Below is a small trained network, with its code and all its weights. Each question gives an input and a target symbol and asks what happens when units are switched off, that is, made to give their printed mean instead of their output.

import numpy as np


def w(rows, s, z=0):
    codes = np.array(rows[::2]) - 128.0
    scale = np.full(codes.shape[1], s)
    scale[-1] = z or s
    return codes * scale


def softmax(a):
    e = np.exp(a - a.max(-1, keepdims=True))
    return e / e.sum(-1, keepdims=True)


def log_softmax(a):
    a = a - a.max(-1, keepdims=True)
    return a - np.log(np.exp(a).sum(-1, keepdims=True))


def net(x, mask):
    ids = ['ΔΛαβγεζθμστφ'.index(c) for c in x.split()]
    T = len(ids)
    res = E[ids] + P[:T]
    u = 0
    for l in range(3):
        r = res
        for j in range(3):
            rows = slice(2 * j, 2 * j + 2)
            q, k, v = (r @ M[l][rows].T for M in (Q, K, V))
            z = softmax(np.where(np.tri(T) > 0, q @ k.T / 2**0.5, -1e9)) @ v
            o = O[l][rows]
            res = res + np.where(mask[u + j], z, o[:, -1]) @ o[:, :-1]
        u += 3
    return log_softmax(res[-1] @ U[:, :-1].T + U[:, -1])


Q, K, V, O = {}, {}, {}, {}
E = w([
[97,68,122,101,52,148,79,136],'Δ',
[169,47,128,101,155,150,31,147],'Λ',
[82,95,126,176,93,129,151,138],'α',
[106,107,88,139,105,161,104,169],'β',
[161,61,146,116,125,91,83,68],'γ',
[189,111,144,100,153,146,186,92],'ε',
[138,217,52,122,121,129,114,129],'ζ',
[202,92,142,167,103,185,91,129],'θ',
[183,142,142,136,117,168,6,107],'μ',
[92,155,123,102,149,163,121,106],'σ',
[170,158,145,162,177,96,129,89],'τ',
[77,113,132,111,142,155,151,110],'φ',
],0.025)
P = w([
[31,117,37,219,145,255,170,29],'0',
[109,143,87,174,134,236,145,80],'1',
[149,125,119,157,128,192,123,87],'2',
[183,123,135,146,120,182,114,102],'3',
[213,103,150,140,121,157,98,102],'4',
[228,108,178,111,119,144,98,91],'5',
[246,118,204,78,118,135,94,63],'6',
],0.0083)
Q[0] = w([
[131,143,128,168,132,103,127,121],'L0H1',
[87,130,133,97,125,119,120,127],'L0H1',
[87,126,134,84,112,50,140,148],'L0H2',
[150,96,142,137,85,195,116,104],'L0H2',
[182,104,92,168,99,198,96,5],'L0H3',
[78,135,126,144,135,112,163,241],'L0H3',
],0.012)
K[0] = w([
[85,142,136,122,147,174,86,93],'L0H1',
[124,123,95,140,161,110,120,132],'L0H1',
[79,139,134,121,100,103,138,155],'L0H2',
[126,73,157,104,115,188,128,111],'L0H2',
[254,125,210,138,160,116,106,124],'L0H3',
[65,154,57,155,80,152,146,152],'L0H3',
],0.012)
V[0] = w([
[224,102,197,135,123,58,99,127],'L0H1',
[127,78,82,131,152,63,124,95],'L0H1',
[154,145,21,124,69,174,155,85],'L0H2',
[53,202,92,113,111,79,129,156],'L0H2',
[198,102,115,209,91,193,172,203],'L0H3',
[120,124,87,3,73,151,142,167],'L0H3',
],0.0079)
O[0] = w([
[130,105,193,114,117,67,121,151,43],'L0H1',
[117,129,71,153,125,143,127,167,123],'L0H1',
[103,72,111,160,125,24,119,144,234],'L0H2',
[136,134,153,137,72,138,146,248,3],'L0H2',
[59,154,157,84,149,1,82,97,176],'L0H3',
[132,139,82,69,109,108,83,138,90],'L0H3',
],0.0099,0.0082)
Q[1] = w([
[169,161,147,117,126,141,152,173],'L1H1',
[159,177,108,110,181,87,151,210],'L1H1',
[76,181,219,71,120,161,151,253],'L1H2',
[115,150,109,118,149,97,117,140],'L1H2',
[131,164,164,173,100,170,125,68],'L1H3',
[71,91,96,111,79,149,69,113],'L1H3',
],0.014)
K[1] = w([
[79,155,91,166,73,188,124,115],'L1H1',
[86,152,80,112,103,122,142,158],'L1H1',
[8,148,59,129,68,166,157,142],'L1H2',
[126,145,104,128,160,124,126,119],'L1H2',
[139,140,145,121,94,146,122,83],'L1H3',
[131,97,178,103,113,120,101,182],'L1H3',
],0.013)
V[1] = w([
[177,130,67,111,218,137,128,176],'L1H1',
[75,152,146,58,63,134,163,125],'L1H1',
[38,2,85,96,116,145,16,119],'L1H2',
[137,68,113,52,176,96,231,139],'L1H2',
[200,174,67,160,105,128,178,41],'L1H3',
[108,165,145,126,56,166,125,79],'L1H3',
],0.0074)
O[1] = w([
[156,197,169,110,7,165,131,58,122],'L1H1',
[72,74,131,105,172,173,32,130,62],'L1H1',
[188,147,121,83,193,132,178,151,253],'L1H2',
[67,116,98,91,41,108,118,20,105],'L1H2',
[80,2,148,126,86,111,85,155,163],'L1H3',
[104,50,82,166,233,111,128,139,149],'L1H3',
],0.0082,0.017)
Q[2] = w([
[137,133,178,97,84,127,121,102],'L2H1',
[206,134,193,205,145,123,108,247],'L2H1',
[100,127,254,202,104,34,148,159],'L2H2',
[71,167,111,126,68,152,186,109],'L2H2',
[126,159,129,73,67,114,72,226],'L2H3',
[31,199,98,144,174,183,126,123],'L2H3',
],0.008)
K[2] = w([
[78,112,88,202,125,78,133,108],'L2H1',
[159,103,149,223,182,189,115,117],'L2H1',
[99,123,214,216,187,71,140,77],'L2H2',
[55,209,138,79,54,119,166,92],'L2H2',
[105,198,43,97,139,119,184,254],'L2H3',
[58,198,179,129,63,145,113,133],'L2H3',
],0.0061)
V[2] = w([
[190,115,119,180,136,117,2,106],'L2H1',
[57,135,89,101,146,133,152,143],'L2H1',
[183,98,158,189,160,74,182,105],'L2H2',
[93,135,99,140,126,139,166,81],'L2H2',
[155,125,87,111,119,91,90,149],'L2H3',
[45,155,97,102,190,203,160,166],'L2H3',
],0.0082)
O[2] = w([
[1,190,140,57,112,213,218,192,160],'L2H1',
[106,83,162,197,85,157,171,161,145],'L2H1',
[142,194,133,127,118,189,18,138,249],'L2H2',
[188,137,191,39,178,123,65,117,148],'L2H2',
[128,128,114,110,69,95,134,170,143],'L2H3',
[125,87,218,90,89,122,174,68,65],'L2H3',
],0.0064,0.012)
U = w([
[113,126,144,162,90,172,99,149,122],'Δ',
[102,111,108,128,127,170,164,114,57],'Λ',
[107,118,110,128,122,174,152,126,59],'α',
[110,116,119,133,168,66,94,176,46],'β',
[185,147,128,73,99,131,169,141,100],'γ',
[107,102,161,165,142,95,164,160,120],'ε',
[78,115,53,94,107,132,119,90,65],'ζ',
[150,101,130,102,55,88,114,224,195],'θ',
[91,134,124,105,136,191,135,178,85],'μ',
[113,106,1,169,158,175,141,115,201],'σ',
[110,43,92,60,138,131,111,211,48],'τ',
[140,105,138,91,90,118,108,193,253],'φ',
],0.0063,0.0073)

Each question gives the input, a string of symbols that net reads in full, and the target symbol t.
The units are the heads (2 rows each of Q, K, V and O). Each row of codes is followed by its name. A weight is (code - 128) times the scale printed after its matrix; where a second scale follows, it is the last column's (O and U).
mask holds one flag per head, layer by layer. A switched-off head (its flag False) gives its mean, the last column of its rows in O, instead of its output. The means were averaged over made-up inputs and are rounded, as every weight is.
A unit's drop is (log p(t) with every unit on - log p(t) with that unit switched off) / (log p(t) with every unit on - log p(t) with every unit switched off).
The circuit of an input: a set's keep is (log p(t) with only the set's units on - log p(t) with every unit switched off) / (log p(t) with every unit on - log p(t) with every unit switched off). Starting from all 9 units, units are removed one at a time, each time the one whose removal leaves the highest keep (on an exact tie, the one counted first), for as long as the keep stays at least 0.8.
units of the circuit, in order: the units of the circuit, biggest drop first
unit that matters most: the unit with the biggest drop
which heads matter: for each layer, one digit per head in row order, 1 if its drop is at least 0.15 and else 0, layers parted by /
drop when u is switched off: that unit's drop, to one decimal
input θ ζ Δ ε ζ Δ ζ, target ζ: which heads matter	000 / 010 / 000
input Λ Δ Δ σ Δ Δ α, target γ: units of the circuit, in order	L1H2, L0H2, L1H1
input Δ α β Λ μ α, target μ: which heads matter	010 / 010 / 100
input α τ α, target Δ: units of the circuit, in order	L1H2, L0H3, L2H2
input Δ γ Δ Δ ε ε α, target ζ: unit that matters most	L1H2
input Δ τ Λ Δ Δ, target γ: units of the circuit, in order	L1H1, L1H2, L1H3
input φ Δ θ ζ σ Δ β, target β: units of the circuit, in order	L0H3, L1H1
input μ ζ Δ Λ Δ Δ σ, target γ: which heads matter	000 / 110 / 000
input Δ Δ Δ, target τ: units of the circuit, in order	L1H1, L0H3
input ζ Λ μ Δ α, target μ: which heads matter	000 / 010 / 100
input α ζ ζ Δ ζ, target θ: units of the circuit, in order	L0H2, L2H3
input Δ β ζ ζ α Δ Λ, target γ: units of the circuit, in order	L1H1, L1H3
input ζ ζ α μ, target μ: units of the circuit, in order	L1H2, L2H1
input β Δ Δ Δ ζ Δ, target τ: units of the circuit, in order	L1H1
input Λ Δ ζ γ Δ, target σ: which heads matter	001 / 001 / 001
input γ Δ Δ θ φ, target β: which heads matter	001 / 000 / 000
input Λ ε α γ Δ, target σ: units of the circuit, in order	L2H3, L1H3, L0H3
input Λ ζ Δ, target γ: units of the circuit, in order	L1H2, L1H1
input Δ α Δ τ ζ α, target Δ: which heads matter	001 / 010 / 010
input β Δ ζ Λ ζ τ Δ, target Δ: units of the circuit, in order	L1H2, L0H3
input ζ ζ Δ Λ φ φ, target γ: units of the circuit, in order	L1H1, L1H2
input Δ ζ Δ φ θ ζ, target β: units of the circuit, in order	L0H3
input α ε ζ θ, target β: drop when L1H1 is switched off	0.1
input γ β θ, target β: drop when L1H3 is switched off	0.0
input φ σ Λ φ, target γ: drop when L0H2 is switched off	-0.2
input φ α Λ α Δ ε β, target ζ: drop when L0H1 is switched off	0.1
input μ α ζ φ, target μ: unit that matters most	L1H2
